[ 76 149 105  97 122 123 145 169  89 129 120  74 154 152 159 124  95  92
 155 154 111 129] : <125>
[123 152 182 178 203 123 168  95 112  98 189 129 115 136 134 130 100 106
 138 157  88 118] : <111>
[139  85 164 156 150 134 154 145 169  89 159 129  74 120 152 146 168 122
  88  80 110  86] : <58>
where: [100] -> <111>, 16
which: [129 120] -> <125>
which: [145 169  89 129 120  74 154 152 159] -> <125>

[ 98 146  99  99 160 180 147  99  99 145] = <61>
[100 150 113 119 129 125 121 150 107 131] = <31>
[167  89 152 153 102 132 125  97 105  97] = <30>
[129 137 137 153 113 126 110 139 103 130] = <96>
which: [137 137 153 113 126] -> <96>
howmany <61>: [99] -> 4

[104 149  99 117 131 169  89 143 140]  <15>
[124 127 129 104 129 172 114 167 147]  <108>
[167  86 168 137  91 154 109 150 168]  <3>
[151  95 156 131  92 122 108 141 167]  <109>
[165 125 166 164 131  89 119 143 113]  <200>
[169 160 160 160 160 116 109 171 103]  <185>
[141 127 145 116 142 150 133 165 126]  <34>
[112 114 119 142  80  75 120  62 156]  <216>
[177 107 169 162 113 109 101 160 141]  <27>
[113 165 105 134 145 162  77 156 126]  <9>
[123 119 131 127 112 103 139 100 136]  <129>
[125 169 164 131  89  73 155  42 133]  <148>
howmany <185>: [161] -> 0
where: [155] -> <148>, 6
which: [125 166 164 131  89] -> <200>

[125 143 174 118 130 102 139 157 159 125 147 151  69  91 150 161  73  90
 167 114  82 140 124 167 136  92 151 136]  <56>
[ 95 108 126  91 156  86  61 140 186  72 122 167 107  78 138 141 121 111
 144 146 137 171 148  78 136 128 139 136]  <107>
[115 115 138 129 110  40 113  97 131 114 130 126 135 103 116 141 109 186
 144 139 129 132 140  91 136 128 103 126]  <106>
[174 116 130 102 130 195 165 131 122 146 156 159 154 193 150 108 109 122
 151 108 160 171 156 116  71 101 151 136]  <4>
which: [150 161] -> <56>
which: [174 118 130 102] -> <56>
which: [ 91 150 161] -> <56>

[ 87 195 134  87  48 107 156 147 139 175 156  45 113  65] = <66>
[201 112 121 152 162 157 105 157 129 163  72 164 115 110] = <136>
[180 154 111 124 114 133 129 173 161 189  92 112 129 140] = <5>
[180 128 111 124 114 133 129 173 161 189  92 112 129  95] = <70>
where: [105] -> <136>, 6
howmany <66>: [156] -> 2

[130 124 144 106 138 145 110 157  83 125 157 186  87 136 146 149 135 133
 111 144 133 105 115  85 136 144 105 136]  <133>
[145 137 140 103 163 161 150 146 123 141 125 136 150 118 160 128 140 149
  84 102 127 161 129 112 127  70 109 156]  <51>
[100 132 104 138 164 130 150  75 120 123  99  97 117 139  88 115 153 120
 122 143  91 104 114  96 115  97 127 123]  <143>
[139 164 166  95 124 109 102 125 165 141 157 128  91 126 116 127 128 117
 155  97 135 117  97 149 118 172  97 139]  <178>
[103 114 100 117 132 137 129 118 120 103 122 145 132 141 153 119 163 118
 144 124  74 106  73  80 120 131  98 138]  <176>
[123 102 104 169 137 120 136 159 142 114 147 140 115 113 158 129 168 140
 103 103 115 109 152 147 187 133 112 152]  <85>
[145 108 134 108  83 145 138 110 157 157 125 123 138 127 144 109 134 155
 119 104 152 160 125 146 147  83 106 145]  <123>
[149 124 158 159 112 138 103  91 149 129 127  77 151 122 129  90 117 132
 164 136 116 154 176 128 123 114 150 129]  <16>
[155 115 143 124 149 173 112 116 139 146 121 130 118 137 124 120 142 152
  54 136 148 115 151 113 131 101 115 170]  <28>
which: [138 145 110 157  83 125 157] -> <133>
where: [74] -> <176>, 20

[111 193 114 153 139 126 157 111  94 104 128 110 146]  <18>
[111 193 114 195 139 126 110 111  94 157 128 115 156]  <138>
[112  77 103 103 163 103 109  84 113 113 103 139 113]  <94>
[ 77 112 141  85 163 143 109  84 196 125 103 136 124]  <82>
[111 193 114 153 139 126 157 111  94 115 128 110 146]  <84>
howmany <94>: [103] -> 4
where: [196] -> <82>, 8
howmany <18>: [111] -> 2
which: [111 193 114 153 139 126 157 111  94 115 128 110 146] -> <84>
where: [85] -> <82>, 3
which: [112  77] -> <94>

[139 128 123 134 129 116 128 118 121 112 138 125 100 137 132 135 122 137
 131 137 125 127 127 127 138 133 142]  <152>
[125 157 133 139 142 120 119 131 141 125 124 130 118 143 134 133 139 131
 120 118 120 133 146 142 127 127 151]  <158>
[133 113 137 122 136 116 126 126 128 134 143 127 142 139 140 142 119 143
 111 114 135 131 129 139 123 124 122]  <36>
[128 123 121 130 132 126 127 131 139 131 131 124 134 124 133 140 131 137
 122 114 131 131 130 132 129 126 114]  <115>
[133  94 138 124 137 128 160 147  93  61  67  69 143 123 122 111 143 128
 135 132 123 128 135 127 124 121 115]  <198>
[134 141 131 139 139 121 123 127 137 134 116 124 117 145 127 136 134 121
 122 125 124 139 139 138 124 138 151]  <192>
[110 120 120 116 147 131 127 141 111 123 128 122 116 119 121 135 131 120
 107 107 133 137 131 120 135 121 130]  <183>
[117 130 131 130 125 119 147 127 140 133 145 141 122 133 140 151 141 136
 113 116 149 115 130 147 126 125 113]  <35>
[133  94 138 124 137 128 160 147  93  61  67  69 143 123 122 111 143  93
 125 103 123 144 185 111 127 101 165]  <173>
[133  94 138 132 137 128 160 147  93  61  67  69 143 123 122 111 143  93
 125 142 123 144 185 111 127 101 165]  <197>
howmany <35>: [146] -> 0
howmany <115>: [131] -> 6
which: [157 133] -> <158>

